[128 = 0]

[129 121 136  89 137 159 117 119  91 126  99 120 119  99 124 136 102 136
 136 132 125 145 120 121 117 118 120 106 125 122 123 111 125 107 137 144
 114 120 128 130 137 110 124 135 123 119 125 150  99 134 121 117 138 130
 144 102 122 109] : (32) & PF
[119 121 123 146 106 152 108 108  99 122 114 112 114 102 108 124 113 137
 143 133 121 153 138  81  99 121 117 105 126 116 106 118 126 130 135 149
 136 134 116 123 121 133 152 132 123 145 152 152 113 157 111 127 120 124
 123 110 119 134] : (27) & PF
[134 114 129  78 144 139 129 130 121 130 121 114 114 101 126 116 141 130
 121 123 108 135 118  58 124 140 135 127 101 124 121 123 119  98 117 155
 131 125 125 126 134 129 125 128 128 130 131 127 139 155 146 119  98 142
 127 128 114 133] : (31) & DZ
[135 115 140  96 124 152 118 115  77 136 122 107 123 104 146 118 124 141
 160 117 123 131 125 114 105 127 147  95 120 119 109 101 131 115 130 157
 127 127 121 131 136 125 145 127 117 127 136 141 120 145 119 122 131 132
 143 105 118 118] : (32) & DZ
[158 114 130  80 155 144 119 134 115 158 135 116 128 120 130 135 126 125
 137 128 136 111 133 112 134 141 131 117 120 121 112 119 108 139 123 135
 131 138 134 125 143 124 153 123 125 123 115 130 157 139 125 122 125 128
 128 190 112 123] : (32) & PF
[134 123 132  20 158 117 100 116 108 132 161 128 142 127 145 131 159 139
 144 135 103 165 129  75 132 126 131  87 158 123  94 148 141 133 137 130
 150 119 140 117 165 127 108 161 169 125 122 126 153 151 121 127 112 120
 115 136 145 149] : (27) & DZ
[141 103 132 130 164 116 116 139 143 134 152 117 131 150 141 113 105 117
 164 102 128 117 129 125 154 144 128 139 119 120 114 104 101 123 131 147
 123 138 121 128 111 127 148 123 130 122  94 114 146 113 135 139 133 136
 109 155 118 129] : (31) & DZ
[118 110 125 100 123 124 125 105 122 109  82 116 130 123 115 110 115 118
 102 120  99 159 126 124 127 121 114 131 112 115 124 114 129  95 139 133
 122 126 105 136 122 126 106 130 131 141 131 123 122 137 135 119 119 125
 138 116 127 123] : (31) & PF
[155 113 133  85 131 131 103 106  86 144 123 110 141 128 108 126 148 160
 141 127  85 165 136 102 113 119 128  75 143 109  79 139 142 117 140 144
 139 129 128 122 157 142 109 142 142 143 141 141 155 147 105 130 120 116
 132 109 130 147] : (31) & PF
[133 100 189  58  87 150 102 104 113 140 140 117 104 131 117 130 120 148
 150 130 112 159 134 130 120 131 133  92 160  96 102 129 118 134 133 170
 132 130 108 135 117 137 127 141 148 119 136 138 118 176 145 113 103 129
 123 103 121 167] : (27) & PF
[133 111 122  86 151 125 143 122 103 169 105 128 123 123 127 119 102 138
 133 120 125 118 104 132 126 137 144 140 130 125 140  96 106  99 132 159
 121 135 107 135 123 128 122 127 118 130 104 119 129 119 130 117 120 138
 119 116 103 127] : (27) & DZ
[ 96 112 136 172 144 120 101 147 148  93 106 105 109 134 148 120  84 119
 165 115 163 114 121 129 141 143 116 166 139 128 157  89 109 124 131 147
 121 160 133 130  81 115 124 104 110 110  92 142 115 103 141 136 137 134
 127 146 117 127] : (27) & DZ
[168 110 138  21 164 115 103 110 104 127 130 120 143 100 147 121 132 140
 178 118 102 171 104  89 128 127 128 108 150 120 109 109 132  98 133 136
 122 118 109 129 149 117  92 141 159 109 114 129 174 140 121 117 109 132
 115 133 137 145] : (32) & DZ
[136 117 135 150 177 125 118 146 136 159 144 121  93 157 150 114  93 125
 170 107 158  71 115 150 147 142 145 141 120 110 117  77  92 121 118 164
 112 147  95 132 116 114 178 101 100 109  92 109 143 113 139 118 143 148
 117 134  81 114] : (31) & DZ
[126 114 147  69 151 117 112 122 111  92 115 136 138 136 144 133 108 132
 165 126 136 153 113  94 138 119 126 120 168 110 132 103 144 130 146 155
 159 118 132 127 121 110 100 132 141 118 111 136 105 124 119 139 128 122
 126 130 122 132] : (27) & DZ
[111 129 124 131 138 132 122 136 135 145 111 118 108 125 120 116  89 122
 141 121 143 109 116 135 121 120 131 157 123 109 128 105  99 128 124 144
 122 140 117 105 109 118 161 111 123 124 122 125 106 131 129 125 129 153
 137 119 111 116] : (27) & DZ
[126 132 125 138 152 137 124 144 123 132 107 112 125  89 117 104 125 113
 112 133 127 106 121 122 132 131 112 135  68 131 141 119 103 106 131 115
 125 124 124 115 148 118 145 118 122 143  71 132 119 114 115 121 126 141
 149 136 117  83] : (32) & DZ
[145  96 137  73 162 114 120 117 121 120 109 122 126 139 143 108  88 123
 164 114 128 139 101 117 127 132 144 145 148 118 144  97 118  88 135 173
 113 136 110 133 120 116 105 106 156 113  88 132 141 118 135 116 127 139
 104 118 110 140] : (27) & DZ
[148 113 132 109 146 157 104  95  75 156 129  93 106 111 104 116 114 147
 146 112  79 136 131 131 117 142 129 105  97 104  84 108 115 115 126 161
 121 139  91 134 147 145 155 122 123 134 138 130 145 164 112 116 115 120
 135 107 114 127] : (32) & DZ
[139 106 137  43 166 114 113 124  93 133 139 125 140 118 131 128 128 113
 144 120 107 142 102 108 125 132 126 119 125 122 124 110 122  94 125 132
 130 117 126 123 142 116 108 139 137 118 121 134 156 131 116 110 118 133
 129 125 123 127] : (32) & DZ
[123 105 131 170 124 126  84 114 150  79  96 113 127 126 109 131 100 150
 146 112 130 160 140 105 117 117  96 124 154 122 133 104 161 135 151 155
 124 129 121 126  92 113 111 118 141 119 143 137 126 144 129 136 125 104
 113 136 123 122] : (31) & PF
[122 107 141 165 153 107 109 122 142  89  98 134 130 136 133 122 106 130
 166 110 130 138 119 121 133 122 106 154 152 133 123  95 129  93 144 169
 118 117 127 138 107 114 102 113 110 119 104 138 135 131 126 136 144 133
 114 151 121 115] : (31) & DZ
[153 107 150  34 157 147 142 105  51 141 119 126 125 122 138 116 124 144
 130 130 110 148  93 127 107 124 158 108 161 109 119 108 138  97 129 164
 130 119 117 137 145 120 117 133 126 105  97 152 162 118 119 112 126 129
 138  99  95 132] : (32) & DZ
[123 121 102  92 124 150 118 112  78 153 103 101 114 107 115 114 113 131
 133 136 108 139 120 123 110 128 138  99 110 114 107 110 112 113 135 157
 125 127 121 131 138 131 136 130 126 145 142 150 108 156 110 108 104 134
 138 109 120 124] : (32) & PF
[134 104 125  92 133 138 137 103 108 136 107 105 139 105  98 111 126 149
 137 129  95 157 106 121 108 123 120 105 136 118 111 127 147  90 133 145
 135 122 117 118 134 126  98 136 147 139 128 134 146 142 117 103 111 120
 125 113 125 131] : (32) & PF
[168  76 136   4 168 123 111 131  85 129 136 137 144 132 159 120 122 134
 170 124  98 177 114  88 134 124 137 101 154 102 106 103 127  94 131 178
 127 118 121 125 145 123  82 141 173 117 101 138 133 150 126 108  73 121
 121 120 116 153] : (31) & DZ
[144 122 140 112 160 115 137 114 126 162 130 130 127 153 141 115 132 125
 135 121 111 123 102 135 131 137 153 135 133 125 106 120 132  99 118 132
 122 143 103 133 157 131 134 124 129 130 148 119 181 108 126 124 138 142
 113 128 108 135] : (32) & DZ
[125 107 123 121 147 123 125 128 117 109 101 125 117 119 110 114  92 126
 164 124 137 132 142 126 138 118 129 161 121 115 134 101 111 111 139 155
 128 104 115 131 112  91 116 118 111 107 110 136 113 124 124 129 123 140
 133 126 118 112] : (32) & DZ
[121 107 151 198 212 118 113 125 207 115  97 110 116 125 123 115  76 122
 179 103 142 127 124 119 137 137 109 149 127 123 124  71 116 106 141 152
 117 127 100 150  93 112 143 106 112 109 108 125 150 100 123 160 136 143
 123 153 120 107] : (31) & DZ
[130 123 138  91 129 123 151 101 100 122 102 154 132 120 123 142 121 143
 157 131 115 167 116 127 117 108 140 117 157 130 127 121 145 103 141 148
 138 116 110 122 135 129  96 128 139 135  79 144 149 116 124 119 127 123
 134 109 136 126] : (32) & DZ
